Below is a small trained network, with its code and all its weights. Each question gives an input and a class and asks what happens when units are switched off, that is, made to give their printed mean instead of their output.

import numpy as np


def w(rows, s, z=0):
    codes = np.array(rows[::2]) - 128.0
    scale = np.full(codes.shape[1], s)
    scale[-1] = z or s
    return codes * scale


def norm(h):
    return h / np.sqrt((h * h).mean(-1, keepdims=True) + 1e-5)


def f(y):
    return y / 2 * (1 + np.tanh(0.7978845608 * (y + 0.044715 * y**3)))


def log_softmax(a):
    a = a - a.max(-1, keepdims=True)
    return a - np.log(np.exp(a).sum(-1, keepdims=True))


def net(x, mask):
    res = np.array(x, float).reshape(1, 5) / 4 @ E
    u = 0
    for l in range(2):
        y = f(norm(res) @ A[l][:, :-1].T + A[l][:, -1])
        res = res + np.where(mask[u : u + 3], y, B[l][:, -1]) @ B[l][:, :-1]
        u += 3
    return log_softmax(norm(res)[-1] @ U[:, :-1].T + U[:, -1])


A, B = {}, {}
E = w([
[184,209,175,130,136,167,118,182,42,208,153,96],'x0',
[131,127,122,129,129,127,131,126,123,127,130,126],'x1',
[134,102,120,63,19,247,124,109,9,72,91,212],'x2',
[124,132,127,123,120,127,129,129,131,129,128,133],'x3',
[239,153,176,213,53,84,132,69,94,4,134,66],'x4',
],0.002)
A[0] = w([
[67,102,79,85,96,230,135,102,133,131,62,226,99],'L0N0',
[215,129,164,125,50,146,147,53,91,72,127,107,96],'L0N1',
[184,255,197,236,113,87,158,160,101,173,148,60,2],'L0N2',
],0.0023,0.0016)
B[0] = w([
[188,47,86,29,223,65,183,101,97,141,236,155,251],'L0N0',
[75,210,153,252,109,150,88,105,159,122,67,199,221],'L0N1',
[185,97,121,95,226,57,5,99,94,101,245,185,186],'L0N2',
],0.0025,0.0019)
A[1] = w([
[185,188,176,212,145,55,112,96,217,76,139,4,2],'L1N0',
[48,139,114,107,235,81,93,192,245,231,165,84,180],'L1N1',
[110,203,140,107,76,222,138,220,59,232,129,128,206],'L1N2',
],0.0028,0.00084)
B[1] = w([
[79,80,89,59,141,133,177,197,150,208,140,108,220],'L1N0',
[165,166,163,190,41,166,96,75,81,32,90,164,253],'L1N1',
[137,156,151,146,181,131,161,118,164,171,77,2,194],'L1N2',
],0.0049,0.0033)
U = w([
[68,110,115,189,29,140,109,41,177,6,52,227,254],'0',
[206,243,223,217,114,183,56,97,61,123,92,71,149],'1',
[71,14,54,2,180,157,141,83,108,120,169,221,51],'2',
[119,145,132,41,220,194,211,131,93,255,67,44,27],'3',
[37,25,68,137,102,51,216,185,246,160,136,54,123],'4',
[188,145,134,137,193,27,71,207,114,208,254,92,45],'5',
],0.0069,0.0011)

Each question gives the input, the list of numbers given to net, and the class t.
The units are the neurons (one row each of A and B). Each row of codes is followed by its name. A weight is (code - 128) times the scale printed after its matrix; where a second scale follows, it is the last column's (A, B and U).
mask holds one flag per neuron, layer by layer. A switched-off neuron (its flag False) gives its mean, the last column of its row in B, instead of its output. The means were averaged over made-up inputs and are rounded, as every weight is.
A unit's drop is (log p(t) with every unit on - log p(t) with that unit switched off) / (log p(t) with every unit on - log p(t) with every unit switched off).
The circuit of an input: a set's keep is (log p(t) with only the set's units on - log p(t) with every unit switched off) / (log p(t) with every unit on - log p(t) with every unit switched off). Starting from all 6 units, units are removed one at a time, each time the one whose removal leaves the highest keep (on an exact tie, the one counted first), for as long as the keep stays at least 0.8.
units of the circuit, in order: the units of the circuit, biggest drop first
most important unit: the unit with the biggest drop
top k neurons: the k neurons with the biggest drops, biggest first
k most important neurons of layer l: the k neurons of layer l with the biggest drops, biggest first
input [1,-4,-2,-2,6], class 5: top neuron => L0N2
input [8,3,-2,-2,3], class 5: top 2 neurons => L0N2, L1N1
input [5,-8,-4,4,6], class 5: units of the circuit, in order => L0N2, L1N0
input [-7,7,-7,3,0], class 0: 2 most important neurons of layer 1 => L1N1, L1N2
input [-1,7,-1,7,8], class 4: 2 most important neurons of layer 1 => L1N0, L1N1
input [7,-8,-2,8,-2], class 1: 2 most important neurons of layer 1 => L1N1, L1N0
input [-2,-5,-1,0,7], class 4: 2 most important neurons of layer 1 => L1N0, L1N1
input [4,-7,-5,2,6], class 5: top 2 neurons => L0N2, L1N0
input [8,6,0,6,5], class 5: top 3 neurons => L1N1, L0N2, L1N0
input [0,1,-6,-2,3], class 4: top 2 neurons => L1N0, L0N0
input [4,1,8,-6,-1], class 3: top 2 neurons => L1N1, L1N2
input [5,5,-1,-8,5], class 5: 2 most important neurons of layer 1 => L1N1, L1N0
input [6,-6,-1,8,7], class 5: units of the circuit, in order => L1N1, L0N2
input [3,0,-8,-4,-5], class 1: most important unit => L1N1
input [6,3,-7,-6,-1], class 1: top 2 neurons => L1N1, L0N0
input [-5,-2,4,2,0], class 2: top 2 neurons => L1N1, L0N0
input [1,-3,4,-2,0], class 3: top 4 neurons => L1N1, L0N2, L1N2, L0N0
input [7,3,8,-8,-2], class 3: 2 most important neurons of layer 1 => L1N1, L1N2
input [-6,4,-1,-2,-3], class 0: 2 most important neurons of layer 1 => L1N1, L1N0
input [-1,7,-8,7,-7], class 0: top neuron => L1N1
